Each row is followed by its class. Each block has new classes.
1.07, -0.25, -0.15, 0.52, -0.08, -0.10, -0.88, 0.80, 0.00, 0.49, -0.48, -0.75, 0.05, 0.45, 0.22, 0.59 : V
1.84, -1.38, 0.62, -2.10, 1.16, -1.58, -0.30, 2.04, 0.70, 2.76, -1.48, 2.87, -0.80, -0.02, -0.51, -0.01 : V
2.70, -1.00, 0.26, 0.82, -1.41, 0.00, 0.36, -3.04, 1.93, 0.88, -0.16, 5.09, -1.52, 0.38, -1.41, -3.26 : W
-0.31, -0.15, 0.94, -1.73, -1.58, -1.19, -1.44, 1.73, 0.18, 0.04, 0.02, -2.25, 0.79, -0.19, 0.67, 0.41 : P
0.78, -0.06, 0.37, 1.04, -1.90, -1.04, -0.76, -0.90, 0.67, 0.13, -0.01, -2.38, -0.81, -0.19, -0.77, 0.25 : W
0.96, -0.26, 0.70, -1.02, -0.35, 0.22, -1.57, 0.76, -0.30, 2.03, -0.55, 1.42, 0.94, -0.10, -0.51, 0.77 : W
2.65, -1.59, -0.05, 0.14, -2.50, 1.06, -0.24, -1.70, 0.66, 0.92, 0.02, 3.98, -0.88, 0.14, -1.63, -1.40 : W
0.41, -1.67, 0.81, -1.66, -0.41, -0.84, -0.78, 1.04, -0.54, 1.68, 0.40, 1.11, 0.12, -0.69, -0.64, 0.61 : G
2.33, -1.77, 0.58, -3.95, -1.64, -0.84, -3.48, 5.36, -0.22, 2.20, -1.07, 1.21, 2.76, 0.03, 0.22, 2.13 : Z
2.84, -2.04, -0.22, 3.83, -3.57, 2.64, -3.11, -1.56, -1.67, 0.38, -0.07, -3.17, 2.84, -0.59, -0.88, 2.95 : W
0.64, -0.92, -0.29, -1.51, -0.88, -0.35, -1.42, 1.40, -0.16, 0.89, -0.42, -0.38, 0.54, 0.08, -0.06, 1.30 : Z
0.84, -0.28, 0.78, -1.98, -0.67, -0.58, -1.08, 1.41, 0.08, 0.40, -0.32, -0.50, 0.54, -0.17, -0.29, 0.82 : Z
0.01, -1.34, 0.48, -1.06, -0.57, -0.85, -1.44, 2.24, -0.23, 1.37, -0.86, -1.03, 0.70, 0.21, 0.03, 1.60 : E
0.08, -0.34, -0.08, -1.16, -1.06, -0.45, -1.58, 2.04, 0.18, 0.94, -0.22, -0.80, 0.70, 1.04, -0.01, 0.88 : E
1.74, -0.77, -1.06, 6.68, -4.70, 1.91, -0.95, -0.97, -1.88, -1.27, -1.52, -4.01, 1.40, 0.58, -1.51, -1.68 : Z
0.27, -0.85, 0.19, -0.73, 0.24, -0.96, -1.81, 2.82, -0.63, 1.40, -0.81, -1.88, 0.60, -1.30, -0.21, 1.74 : E
-0.76, 0.66, 0.01, -1.50, -0.67, -2.56, -1.78, 1.68, 0.59, 1.43, -0.96, -0.97, -1.51, -0.33, -0.24, 0.09 : F
1.91, -1.07, -0.43, -0.55, -0.11, 0.44, -0.83, 0.67, -0.31, 0.78, -0.63, 1.73, 1.04, -0.03, -0.40, 0.72 : P
0.71, -1.22, -0.15, 0.19, -1.46, 0.71, -1.67, 0.26, -0.82, 0.75, -0.51, -1.12, 0.75, -0.24, -1.16, 1.67 : W
-1.67, -0.23, -0.77, -1.11, 0.36, -1.90, -0.92, -0.23, -0.66, 2.42, -0.97, 0.61, -0.94, -0.75, -0.16, 0.57 : F
0.50, -0.99, 0.89, 0.05, -1.31, -0.72, -0.65, -0.52, 0.16, 0.14, 0.18, -0.62, 0.24, -0.04, -0.53, 1.12 : P
0.78, -0.22, 0.78, -0.32, -1.81, -0.49, -0.41, 2.35, -0.75, 0.71, -1.04, -0.72, 0.49, 0.28, -0.63, -1.20 : Z
1.07, 0.46, 0.42, 1.22, -0.84, 0.01, 0.13, -1.99, 0.84, -0.04, 0.26, 0.50, -1.24, 0.33, -0.65, -0.74 : W
-0.35, 0.23, 0.19, -3.60, -0.90, -3.21, -1.71, 2.55, 0.21, 0.42, -0.45, -0.96, 0.72, -0.28, -0.27, 1.12 : P
0.64, -0.79, -0.14, 0.37, -1.75, -0.65, 0.31, 0.08, -0.26, 0.66, -1.02, -0.25, -0.24, -0.12, -1.77, -1.12 : Z
-0.96, -0.22, -0.29, 1.71, -0.92, -0.12, 0.07, -1.59, -0.07, 0.36, -0.80, -2.70, -1.27, -1.15, -0.56, 0.05 : F
-0.69, -0.49, 0.16, 0.96, 0.16, -0.94, 0.73, -0.70, 0.19, 0.07, 0.21, -1.32, -1.13, 0.20, -0.41, -0.07 : E
0.24, -1.97, 0.04, -0.61, -0.06, -0.45, -0.23, 0.47, -0.67, 0.95, -0.60, 1.84, 0.16, -0.37, -1.03, 0.91 : E
1.23, -1.20, 0.84, 1.40, -1.23, 0.43, 0.33, -2.92, -0.40, 0.31, -0.42, 1.82, -0.13, -0.29, 0.20, -0.78 : W
0.03, -0.16, 0.94, -0.59, -0.59, -0.86, -0.09, 0.70, 0.11, 1.06, -0.53, 0.03, -0.31, -0.08, -0.28, 0.40 : E
0.41, -0.82, 0.13, -3.83, -1.16, -1.71, -1.64, 2.23, 0.48, 3.00, -0.51, 0.84, 0.01, -0.68, -0.12, 0.93 : G
